Each row is followed by its class.
[-109 -134  -11  -83 -128  157  143  128  158   66  -34   14   99    2
  -87  -74 -136   44    1  -80  160 -154  -36  217 -122   -9  -61 -168
  -90 -100  -60    9  -27   -3   44  364  166    3]	nado
[ 125  152 -313   80  -35 -368  -56    3 -152   49   74 -144   11  244
  210  261  281  -21  214   18  -90   49  109  -91  -59  139 -122  -62
  185 -134 -137  -50  338  -78   53 -247 -267 -342]	dolu
[ 118  -96  114 -113  100   98   65 -195 -231   95   40   -9    5  -48
  157  158   34   34  -56 -130 -220  -55 -175  -67  -49  184  193  -22
  -51  217   74  248    3 -164 -139  -69  108  -36]	Podaf
[  76  -31 -170  111  -95  -71   57   15   41  177   25    9  139  153
  192  252  108   38   56   30  142  -76   59  169 -196  140 -184 -104
   12 -170  -99  -18  174 -159   80   80  -33 -162]	vug
[-113   48  242   44    2  234  236  152   56   66  102  393  -28 -191
 -349 -312   55 -121  -39  -19  326   91 -347  219   35  -32  255  -47
  -26  208 -101  -22 -237 -301    2  490  298  458]	von
[ -12  -48  385   22   52  -23   47  -11  152 -107  126 -102 -156  -58
  -17 -289  -18   82  154  319   75   20  224  183  219   48    5   80
  -30 -190 -108 -271    9 -219  -29  290  188  564]	vug
[-135  134    9 -185  -50  234 -117   50  -51  -49 -186  123 -122 -155
 -370 -121 -119    0   60  -40 -136   49 -238  -55   63  -90   95  -38
  -18   94  167  314 -205  209  -74  117  161   73]	von
[  99   -1   23 -162   95   71   26 -168 -287   68   10  -30   -5   25
  120  277  146    9   62 -259 -341  -30 -258 -116  -45  257  188  -87
   60  248   53  339  102 -144 -144 -156   89 -173]	nado
[  76 -309  361 -100    1   44  327  -53  112  -62  215 -200   63 -111
  156 -316 -117   72  -56 -133  -32 -281  116  -70  168  -17  220 -146
  -71  -42 -105 -180    2 -207  -19  329   57   75]	Podaf
[  33 -164  230  -22  151  250  490 -160 -247 -135  -82 -353 -123  -75
   16  155  -12 -142   21 -571 -649  -14 -151 -499  255  -25  327 -207
   50  761  339   92  -46 -225   -3 -257   49 -460]	Podaf
[-153   47  -14 -291 -179   81   67   -7 -124 -202 -248 -221  -81  -97
 -163  -75 -220   54   16 -278 -461 -117 -174 -215   60  -97  118 -289
   43  185  209  368  128  256  -40   14   80 -383]	puru
[-288 -353  501 -321   52  535  366    3  134 -171   75  -99 -143 -127
 -190 -355 -107   37  159 -466 -392 -121  -92   46  330  -66  389 -404
    4  447   31  -19 -211  -91  -78  359  318   57]	Podaf
[ 109 -102  107   19   52 -131  180  -79  -29  -51  153 -141   64  -14
  186  -26   60  -16  -11   21   39  -80   58  -80   47   65  132  -41
   26   -3  -76  -77  107 -259   15  -20  -72   -9]	Gater
[  78    9 -155   85   52  -98   -4  -74  -62  -78   45 -256 -104  115
  235  258   85   19  188    1 -192   78  184  -45  132   54  -91   57
   54  -16   46 -197  181 -102   24 -224  -85 -263]	Podaf
[  18   92 -423  -40  -90    8   78  -26 -210   90  -15   78  186   61
   22  271  117 -116    2 -338 -105  -23 -313  -34 -161  106   74 -199
   10  163  -49  307  125   48  -55  -32  -84 -490]	galu
[-161 -167  329   56  -27  132  187  126  254   39  227  377   36 -105
 -139 -502   -1  -78 -201  156  668   38 -140  374 -142  -74  145  -14
  -41   47 -188 -224 -268 -370   85  570  140  537]	vug
[ 134  204  -48  -53  -48   -8 -209 -108 -241  129 -219  253   -9 -218
 -151   47 -135    1 -314  195  212   50 -359  -29 -197   36    8  220
 -113 -101  191  546 -140  161  -87   23   79   96]	puru
[ 290  115   20  121   27 -197 -176 -196  -62  158 -113 -169  -58  -77
  241  278 -182  225 -313  545  260  -74  -18   97 -191  190 -238  315
 -199 -342   55  129  156  -59  -57   64  207  364]	puru
[  49 -120  -67   65  -62 -205  -56   56  266  -35  348 -195    1  210
  223 -269   33  127  329  162  187 -182  424  332  171   68 -142   33
   43 -517 -406 -559  166 -198    6  362  -59  168]	dolu
[-104  -54  104 -344  -60  261  -42  -83  -54  -41 -325  -30 -118 -113
 -143    8 -251   75 -155 -204 -394  -68 -240  -88  -52  -37   61 -170
  -96  259  295  506  -26  227  -90  -94  182 -267]	puru
[  10 -145  102  215  110 -198 -181   16  227  -62  -29  -44 -145  192
  150   54  226  -52  358  196  -21  279  597   52  167 -103 -357  133
  104 -216   15 -408   29  -32  206 -529 -255  -98]	nado
[  11   80 -145  143   74 -105  113   28  -79 -108   34 -107  -69  207
   45  263  393 -135  479 -246 -417  178  218 -160  239   44  -45 -147
  248  125  -18 -184  246 -180   99 -447 -152 -354]	von
[ -34 -230  191   78   31   13  300  102  180    0  203  147  115  -24
   48 -254  110  -93  -55  -77  360  -23  -27  157  -19  -25  169 -115
    7   73 -182 -273 -122 -331  104  265   -2  105]	nado
[  42 -105  146   76  197  -33  100 -121  -50   49  239  -13  -58  201
  194  150  386  -49  438  -41  -53  114  114  122  114  207   90 -100
  180  120 -206 -181   91 -471   35 -159  -42   96]	Gater
[-186  307 -315  -78 -160 -141 -179  198  -18  -76 -125   14 -162  263
 -242   75  263   -3  591  -81 -223  194   77   96  143  -35 -188 -191
  301 -157 -150    8  314   62   37  -93  -68 -252]	nabot
[  37   34  -49   -7 -103 -162  -50   31   41   97  115   83  202   -3
  -43 -148  -82  156  -56  254  408 -151  -15  171  -58  -34  -22   -9
  -36 -470 -247 -108   52   67    6  492   -9  282]	von
[ -19 -174  349  222  223   31  298  -24   79 -102  318 -172  -13   36
   25  -68  161 -107  234  -29  175   72  134  -31  346  -68  120  -50
  130  139 -256 -563  -25 -368  113  254    7  296]	dolu
[ 118  -43  306  129  120  -40 -135 -120   43   15  -22   70 -108 -133
   52  -81  -44  -22  -75  380  209  143  165   27   87  -32 -123  327
  -59 -135  104  -61 -129 -136   34 -144   15  333]	Gater
[  35  188 -215  291   21 -158  -14   30   57  127  399  276   -3  183
   -3 -122  352 -130  270  205  616  136 -134  503  -85  212  -38  117
   87 -175 -486 -322  -36 -460    9  378   53  499]	galu
[-114  -27   12   75   48  380  359  -16 -120  129 -115  162   50 -108
 -205  186   23 -195 -211 -243  121  108 -524  -24 -168   39  162 -181
  -71  586  144  283 -196 -193   23  210  253  -41]	galu
[  98 -117   20  163  -62 -156   30  -10   94   44 -143 -121  150   38
  142  139 -109   74 -198  139  134  -44  317  -79  -43 -163 -254   19
  -66 -256   97 -166  141  186  123 -127 -163 -194]	Podaf
[ 116   66   47  263  181 -118  222  -72 -181    0  139  -87  -30  147
  110  342  450 -181  417 -157 -214  204   67 -162  246  147  114  -82
  224  263  -83 -160  220 -431   67 -318 -127 -142]	Gater
[ -83   43   60 -318 -244  -83 -463   43  138 -101 -315 -104 -125  -71
 -183 -347 -350  289   17  209 -141 -159  274   82   98 -238 -272   44
  -79 -588  105  208  106  539  -69  113   25   30]	puru
[ 111  118  170  128  139   37  173  -62 -291  108  189  109   85 -136
  -43  132  107  -55 -136   18  298   44 -389  -68   56   76  311   82
   29  167 -108   16  -61 -247  -50  374  103  355]	Podaf
[ -90   70 -144   20  -27  158  230   57 -109   71   27  -53   -4   50
 -125  226   78  -81  195 -157   16   17 -324   70  -42  121   85 -241
   73  273 -103  111    4 -144   20  290  180  -48]	dolu
[-155  208 -171 -111 -207  -86 -404  170   92  129 -120  310  -70   21
 -257 -266  -38   94   88  281  329   84    1  354  -99 -117 -251   80
   31 -464 -132  100   -6  242  -29  200  -26  113]	Gater
[   3   -6  347   47  157   89   65  -84  129  -93    8 -390 -319  -25
   53  -45  -82  126  123  358  -78   75  164   73  249  119 -143   89
  -45  -27  -12 -282   53 -193  -15  187  343  439]	galu
[-176  148  -34 -413 -208  126 -253   48  -47   97 -149  231  -84  -32
 -298 -205 -226  200  -17  121   17  -93 -311  266 -183   66   37 -104
  -25 -170  -30  523    7  155 -187  341  214  167]	Gater
[  -7  -62  380   99   72  233  245  -52   17   32  -20  195  -14 -205
 -166 -143  -50 -121 -198   26  186   68 -194   11   53  -17  189   35
  -81  279  144   45 -158 -310  -12  169  189  238]	Gater
[ -17   26  150 -115  104 -125 -247 -105    6  -80   91 -223 -311  191
  172  -31  175  199  423  224 -286  118  306  115  199  172 -167   20
  164 -236 -166 -156  257 -143  -75 -135   41  164]	galu
[  57  -47  493  -32  166  295 -228 -150   26 -158 -384  -85 -383 -403
 -141 -113 -370  130 -473  370 -221  180  -99 -224  117 -132 -112  429
 -236  213  540  272 -285  169 -106 -193  298  386]	von
[  62  270 -423  -55 -218  -49 -153  -47 -232  173 -600 -137  -24  -45
  -55  622 -267  137 -294  168 -215   48 -209 -204 -359   12 -329  -48
 -116   -5  419  658  162  545  -41 -365  107 -497]	Podaf
[  65 -117   88  -48    0   11  104  -31   71  -88  230 -262   -5   -1
  120 -151  -86   64  153  -52  -75 -187  165   76  215   68  114  -18
  -23 -133 -133 -203   55 -132  -33  233   42   57]	Gater
[ 102 -191  405   49  104  240  431  -99  -64   59   97  149   99 -281
  -51  -96    3 -139 -280 -247   82  -52 -206  -95   81   26  347  -29
 -105  355  101   67 -170 -379   -3  171  216   99]	nabot
[ -58 -314  316  -55  195  332  369 -108  -63  -15  157   20  -14   -8
   79   49  221 -164  159 -480 -273   53 -154  -73  137   95  345 -240
  113  638    9   -2 -142 -441   33  -78  164 -116]	nabot
[ 173   97 -346  126  -36 -248   18  -12 -170  215  -54 -172  117  197
  297  528  185   63  105   31   47  -37   35   58 -208  222 -201  -73
   46 -193  -74   54  293  -41   63 -132  -76 -327]	nado
[  87   38  172   73  106  112  277  -98 -180  -48  -38  -28  -66  -94
  -52  140  100 -168   22 -247 -248   88 -209 -180  147   78  194  -54
   38  418  143  124   13 -230   19 -126  134 -104]	puru
[ -87  304 -192 -365 -225  -16 -473   40  -97  160 -252  285 -122  -52
 -221  -55 -191  261 -194  346  150   16 -363  300 -345  119  -86   89
  -69 -290   17  617   86  274 -219  266  241  232]	nabot
[   7  272 -520  -50 -139 -162 -237   49 -158   17 -195  -60  -45  123
   18  344    9  -18   60  -50 -173   94  -93  -10 -187   92 -200   27
   30  -74  108  278  247  262  -43 -282 -116 -510]	nado
[  80  -52  100   37  -38    9   39  -48  -51  145 -140   52  174 -185
   26   23 -270   62 -519  193  348  -83 -142    2 -120 -132  -15  109
 -205  -95  126   72  -62  158  -29  251   87   92]	Podaf
[-109  138 -183 -219 -154  -54 -422   74  -36  119 -363  200 -108    6
  -94   78 -138  176 -240  259   56  109  -50  217 -354  -54 -297   37
  -79 -178  185  371  127  317  -68 -183   23 -176]	dolu
[ 157   13  -12  108  103 -108  113 -150    3    9   98 -399  -94  112
  293  262   86   78  229  125 -128  -62  207   -3  128  217 -134   54
   41 -113 -103 -238  203 -223   13  -49  116   82]	nabot
[ -45 -318  436 -182   89  237  110  -95   90  -51   -5   -4 -134 -103
   65 -205  -93   70  -86 -102 -129  -15   24  122   89    0  122  -66
  -56  207   93   33 -120 -177   23   51  227   95]	puru
[-187  129    7  231   98   90   23  152   64  -51  -66   82 -116  117
 -192  134  199 -175  146   36  208  376  -56   77   83 -143 -121  -10
  189  276  -27 -281  -43  -39  155  -16    5   68]	vug
[-258   29 -184  -97 -112  174 -102  182  202 -126 -270   30 -142  -26
 -191  -34 -207  -24  -89  -22  -16  118   -1  146 -102 -170 -197  -21
  -79   80  227   18  -68  249   56 -103   47 -299]	nado
[   6 -111  212  110   51  210  311   -6  -97   77  -43  274   65 -166
 -109   64   91 -167 -222 -226   77  118 -236  -31  -27  -37  248  -62
  -69  447  195  137 -152 -260   53   12   91  -40]	Podaf
[ 199 -269  212  220  195 -105  418 -176  -33   82  247  -29  130   44
  287   20  263 -161  -86 -110  144   18   52  -84    3  104  136  -55
  -17  235 -105 -241    4 -529  103  -98  -97   -4]	galu
[  14  -29   -7 -201 -277 -162 -167   79  161  118 -221   52   66 -182
  -54 -290 -407  251 -583  356  339 -217  -20  152 -335 -124 -160   16
 -280 -402   78  257   67  323  -57  320   43   37]	dolu
[ 322   60 -426  110  -85 -600 -185 -180 -208  191 -136 -252  224  180
  520  459  138  134 -214   96  -96 -173  228 -257 -247   79 -253    7
  -21 -369   26  142  503  146  -38 -493 -482 -634]	dolu
[  41 -319   -2  202   30 -104  311   34  198   35  278 -254  100  254
  300   99  233  -19  384 -117   69  -76  434  189  126   50 -181 -219
  108 -144 -325 -561  194 -362  206   75  -62 -143]	dolu
[-317  152  -72   51   -2   82   65  191   47 -126  -93  -35  -94  152
 -317    1  149 -116  363 -118    3  260  -65   -2  229 -222  -99 -275
  267  162 -147 -249   46  111  132  109  -14 -140]	galu
[  23    9  -61  221   17  -29  108   49   89  163  111  113   11  160
   50   73  151  -49  175  156  446   67   -1  316 -125   87 -128    6
   51 -110 -203 -227  -31 -310  156  220   84  227]	puru
[ -34  103 -180  -36  -90  -71 -186   34 -102   90  -69  213   41   31
 -125   50  129  -63  160  -49   65   68  -67   17  -72  -44  -79  -56
   93 -115  -45  222    4  107   14  -62 -165 -201]	dolu
[-147  -23   44   96  -69   14  139  182  175   40  111  201   37   54
 -223 -258  121 -111  167   -3  256   24   79  225   29  -71   -4 -128
   20  -75 -200 -226    5 -194   42  296   23  191]	dolu
[  -3   19  283   94   85   54  118    4   59  -24   16  -97  -26 -132
  -91 -112 -138   17 -106  233  275   34  -51   58  171  -78   37   86
  -32   -5  -57 -220  -69  -39   26  335  164  360]	Gater
[ 160   -6  131  231  290  187  462 -192 -233   93  235 -135  -61    1
  171  386  297 -196  151 -213  -30   79 -315 -102  118  326  274    1
  113  546  -77  -66  -67 -650    6   38  264  165]	nabot
[  45  294  -80  138   60 -199 -102   27 -120    9  -19   20 -172  116
  -37  223  256  -45  292  193  -51  260   -5   16   64  180  -82  101
  143  -61  -69  -10  218 -128  -38 -163    3   98]	nado
[  50  210 -147  -37   31 -115  -63  -68 -205  -44 -166 -307  -26   28
   14  315  -44   74   45   34 -234   15  -71 -249  118    8  -22  -18
   86   -4   45   95  215  207  -75 -102   14 -179]	nabot
[ -31  130  -90  220   -2 -254 -225   77   95   59  -98    4  -34  119
   -3   95   28   40  -87  395  413  213  172  147  -62 -137 -335  149
   54 -240  -89 -283  146  131  112    5 -126   86]	dolu
[ -33   80 -185  -94 -200 -122 -300   87  185   82  113  108  -34   15
  -14 -293 -201  192  -94  415  507  -84   66  448 -178    5 -219  217
 -111 -604 -215  -96   51   46  -58  474  115  346]	nabot
[  12 -308  321  -68  -40  -55  128    6  319 -100   33 -271  -48  -49
  164 -343 -198  133 -135   90   11 -172  402    6  113 -129 -105  -31
  -72 -198  -14 -298   18  -17  107   72   27   31]	nabot
[-341  164  -30 -112 -131  219 -128  223   30   -1  -51  424  -93   11
 -507 -287  119 -136  355 -155  183  224 -282  293   61 -172   31 -148
  171  106 -143   94 -177   31   26  391   78  117]	vug
[ -16  -60  -23 -242  -80  294  214  -38 -184  -83   27 -172   46 -259
 -142  -31 -285   17 -292 -319 -193 -231 -366 -192   -1   16  314 -106
 -135  255  185  327  -93   87 -120  364  201 -162]	dolu
[-251  110  -41  -46  -22  270  -70   85  -65  -63 -388  194 -186 -106
 -401   42  -36 -188  -14 -147 -126  318 -247  -90   -8 -231  -62  -80
   45  436  334  298 -200  244   25 -245   43 -314]	dolu
[-101 -383  264  130  160  414  715  -77  -52 -135   19  -64  187 -105
  -91  115   86 -436  -82 -805 -313   52 -159 -315  275 -215  307 -315
   23  899  216  -87 -148 -252  142 -231   17 -463]	Gater
